[[  3 -27   2  18 -10 -12   1  -1 -12   5]
 [  4 -29   3  19 -10 -14   1  -2 -13   4]
 [  3 -25   1  17  -8 -11   1  -1 -10   5]
 [ 13 -40  16  20 -19 -27   5  -4 -29  -2]
 [  4 -31   4  21 -11 -17   1  -2 -16   4]
 [  5 -33   6  22 -13 -19   1  -3 -18   3]]
->
[[-27   2  18 -10 -12   1  -1 -12   5   3]
 [-29   3  19 -10 -14   1  -2 -13   4   4]
 [-25   1  17  -8 -11   1  -1 -10   5   3]
 [-40  16  20 -19 -27   5  -4 -29  -2  13]
 [-31   4  21 -11 -17   1  -2 -16   4   4]
 [-33   6  22 -13 -19   1  -3 -18   3   5]]

[[ 41   7  -1  -3  -7   0   0  -1  -4 -32   0  -2  -1]
 [ 10  -1   0   5  15   0   0   1   4 -15   0   7   1]
 [  9  -5   0  16  -7   0  -1   1   1  -5  10   3  13]]
->
[[  7  -1  -3  -7   0   0  -1  -4 -32   0  -2  -1  41]
 [ -1   0   5  15   0   0   1   4 -15   0   7   1  10]
 [ -5   0  16  -7   0  -1   1   1  -5  10   3  13   9]]

[[ 38   7  28  12 -12]
 [  1   0   1   1  -1]
 [ -4   2   6  -1   5]
 [-44  -1 -21 -20   7]
 [ 32  11  23  10 -11]
 [-26   2  -5  -6   8]
 [-49   0 -28 -26  -5]
 [ 35  10  24  11 -12]
 [ 26   3  18   7  -8]
 [-47  -1 -25 -23  -5]
 [-49  -1 -25 -23  -3]]
->
[[  7  28  12 -12  38]
 [  0   1   1  -1   1]
 [  2   6  -1   5  -4]
 [ -1 -21 -20   7 -44]
 [ 11  23  10 -11  32]
 [  2  -5  -6   8 -26]
 [  0 -28 -26  -5 -49]
 [ 10  24  11 -12  35]
 [  3  18   7  -8  26]
 [ -1 -25 -23  -5 -47]
 [ -1 -25 -23  -3 -49]]

[[-14  -1  -1  38 -10  24  42 -11 -10  41]
 [-34   0   0 -28 -27 -19 -27 -30 -27 -26]
 [-38  -1   0  34 -30  23  38 -33 -29  37]
 [-47   0   1  25 -38  17  29 -42 -36  28]]
->
[[ -1  -1  38 -10  24  42 -11 -10  41 -14]
 [  0   0 -28 -27 -19 -27 -30 -27 -26 -34]
 [ -1   0  34 -30  23  38 -33 -29  37 -38]
 [  0   1  25 -38  17  29 -42 -36  28 -47]]

[[-37  -6  -4]
 [-11 -14  -1]
 [ -4 -17  -1]
 [  2   2   3]
 [ -1  -2   1]
 [-42   3  -1]
 [ 51   1   2]
 [ -3 -17   3]]
->
[[ -6  -4 -37]
 [-14  -1 -11]
 [-17  -1  -4]
 [  2   3   2]
 [ -2   1  -1]
 [  3  -1 -42]
 [  1   2  51]
 [-17   3  -3]]

[[ 28  39  -7  31]
 [  1 -25  43  30]
 [-11 -39  40  12]
 [-25 -45  21 -18]
 [-28 -32  -6 -40]
 [ -8  15 -41 -38]
 [-23 -14 -24 -45]
 [ -6 -34  42  20]]
->
[[ 39  -7  31  28]
 [-25  43  30   1]
 [-39  40  12 -11]
 [-45  21 -18 -25]
 [-32  -6 -40 -28]
 [ 15 -41 -38  -8]
 [-14 -24 -45 -23]
 [-34  42  20  -6]]

[[-36 -28  19 -37 -25 -41   3 -10 -36  -8 -13  13]
 [ 16 -41 -33 -15  11 -37  25 -16  24 -33 -33  10]
 [-21   3  13 -23 -11  24 -26  19  15 -12  22 -36]
 [-28 -29 -26 -40 -34  35 -28 -39  -2 -18 -32   5]
 [  3 -24  -4 -28  20  23  13   9 -21 -35 -19  39]
 [-37 -39 -40 -37  -7  23  -9   0  38 -10  30 -36]
 [  8  23  17 -32  11   0 -21  11  13 -23 -18 -34]
 [ 14   0 -37 -25  19 -30  -6   8  35  31  21  35]]
->
[[-28  19 -37 -25 -41   3 -10 -36  -8 -13  13 -36]
 [-41 -33 -15  11 -37  25 -16  24 -33 -33  10  16]
 [  3  13 -23 -11  24 -26  19  15 -12  22 -36 -21]
 [-29 -26 -40 -34  35 -28 -39  -2 -18 -32   5 -28]
 [-24  -4 -28  20  23  13   9 -21 -35 -19  39   3]
 [-39 -40 -37  -7  23  -9   0  38 -10  30 -36 -37]
 [ 23  17 -32  11   0 -21  11  13 -23 -18 -34   8]
 [  0 -37 -25  19 -30  -6   8  35  31  21  35  14]]

[[-38  15  30 -46  32  -8 -20  25  -5]
 [-39 -23  41  37 -29 -38  20  32 -17]
 [-39  52 -43  22  -7   2  -1   6 -18]
 [-38  -8  52 -12 -39  29  13 -35   3]
 [-39 -28  31  49  -4 -46 -16  33  24]
 [-38  38 -21   8  -3  -8  14  -4  -6]]
->
[[ 15  30 -46  32  -8 -20  25  -5 -38]
 [-23  41  37 -29 -38  20  32 -17 -39]
 [ 52 -43  22  -7   2  -1   6 -18 -39]
 [ -8  52 -12 -39  29  13 -35   3 -38]
 [-28  31  49  -4 -46 -16  33  24 -39]
 [ 38 -21   8  -3  -8  14  -4  -6 -38]]
---
[[  5   0  11  16 -26   9   1  10]
 [-28  -5 -12 -21  34  -3  15 -19]
 [ 44  -1  -8   8   3  18  20   9]]
->
[[-28  -5 -12 -21  34  -3  15 -19]
 [ 44  -1  -8   8   3  18  20   9]
 [  5   0  11  16 -26   9   1  10]]

[[ 21  -2  -5  -9  26  49  16]
 [ 28  25  -6  33  32  -6 -16]
 [ 43 -22 -27  14 -11  16  -7]
 [ -6  -4  49  15 -32  10   8]
 [-21 -20  23 -15  35 -26  -3]
 [-32 -38  15 -26   0 -18   5]
 [-45  29 -21  11  16  -9  -2]
 [ 44  24   1  34   3   6 -13]
 [ 44   7 -16   9  10  39   5]]
->
[[ 43 -22 -27  14 -11  16  -7]
 [-45  29 -21  11  16  -9  -2]
 [ 44   7 -16   9  10  39   5]
 [ 28  25  -6  33  32  -6 -16]
 [ 21  -2  -5  -9  26  49  16]
 [ 44  24   1  34   3   6 -13]
 [-32 -38  15 -26   0 -18   5]
 [-21 -20  23 -15  35 -26  -3]
 [ -6  -4  49  15 -32  10   8]]

[[-23  -2 -23  -1  14  -1  14  -5 -14 -36  -1 -15]
 [  4 -34  40  -8  17 -16   8   9 -10  19   6  -7]
 [-22   0 -19   2  11  -5  13  -6 -14 -39   1 -13]]
->
[[-23  -2 -23  -1  14  -1  14  -5 -14 -36  -1 -15]
 [-22   0 -19   2  11  -5  13  -6 -14 -39   1 -13]
 [  4 -34  40  -8  17 -16   8   9 -10  19   6  -7]]

[[ 13  -8   3  15 -15 -16   1  -8  -2  -8  14  -7  29  -6]
 [-20  33   2   4 -39   6 -12  -2  -1   3 -21 -14   7  -8]
 [ -6   6  -8 -11   2  -5  -6   0  -5   8 -30   2   3   3]]
->
[[ -6   6  -8 -11   2  -5  -6   0  -5   8 -30   2   3   3]
 [-20  33   2   4 -39   6 -12  -2  -1   3 -21 -14   7  -8]
 [ 13  -8   3  15 -15 -16   1  -8  -2  -8  14  -7  29  -6]]

[[ 15  12  29   1  14  13   0 -11 -12   2   9]
 [  4  14  20   4  13   7  -5  -5   5 -13  15]
 [  2  20  25   6  17   7  -8  -5  12 -22  22]
 [ -1  -2  -2   0  -2  -1   0   1   0   1  -2]
 [  0   0   0   0   0   0  -1   0   1  -1   1]
 [ 17  12  31   1  15  14   0 -12 -14   4   9]
 [-21 -17 -39  -1 -20 -17   0  15  16  -3 -12]
 [  3  12  17   3  11   5  -5  -4   5 -12  13]]
->
[[-21 -17 -39  -1 -20 -17   0  15  16  -3 -12]
 [ -1  -2  -2   0  -2  -1   0   1   0   1  -2]
 [  0   0   0   0   0   0  -1   0   1  -1   1]
 [  3  12  17   3  11   5  -5  -4   5 -12  13]
 [  4  14  20   4  13   7  -5  -5   5 -13  15]
 [  2  20  25   6  17   7  -8  -5  12 -22  22]
 [ 15  12  29   1  14  13   0 -11 -12   2   9]
 [ 17  12  31   1  15  14   0 -12 -14   4   9]]

[[25 -6 43]
 [29 27 29]
 [ 2 48 14]]
->
[[ 2 48 14]
 [29 27 29]
 [25 -6 43]]
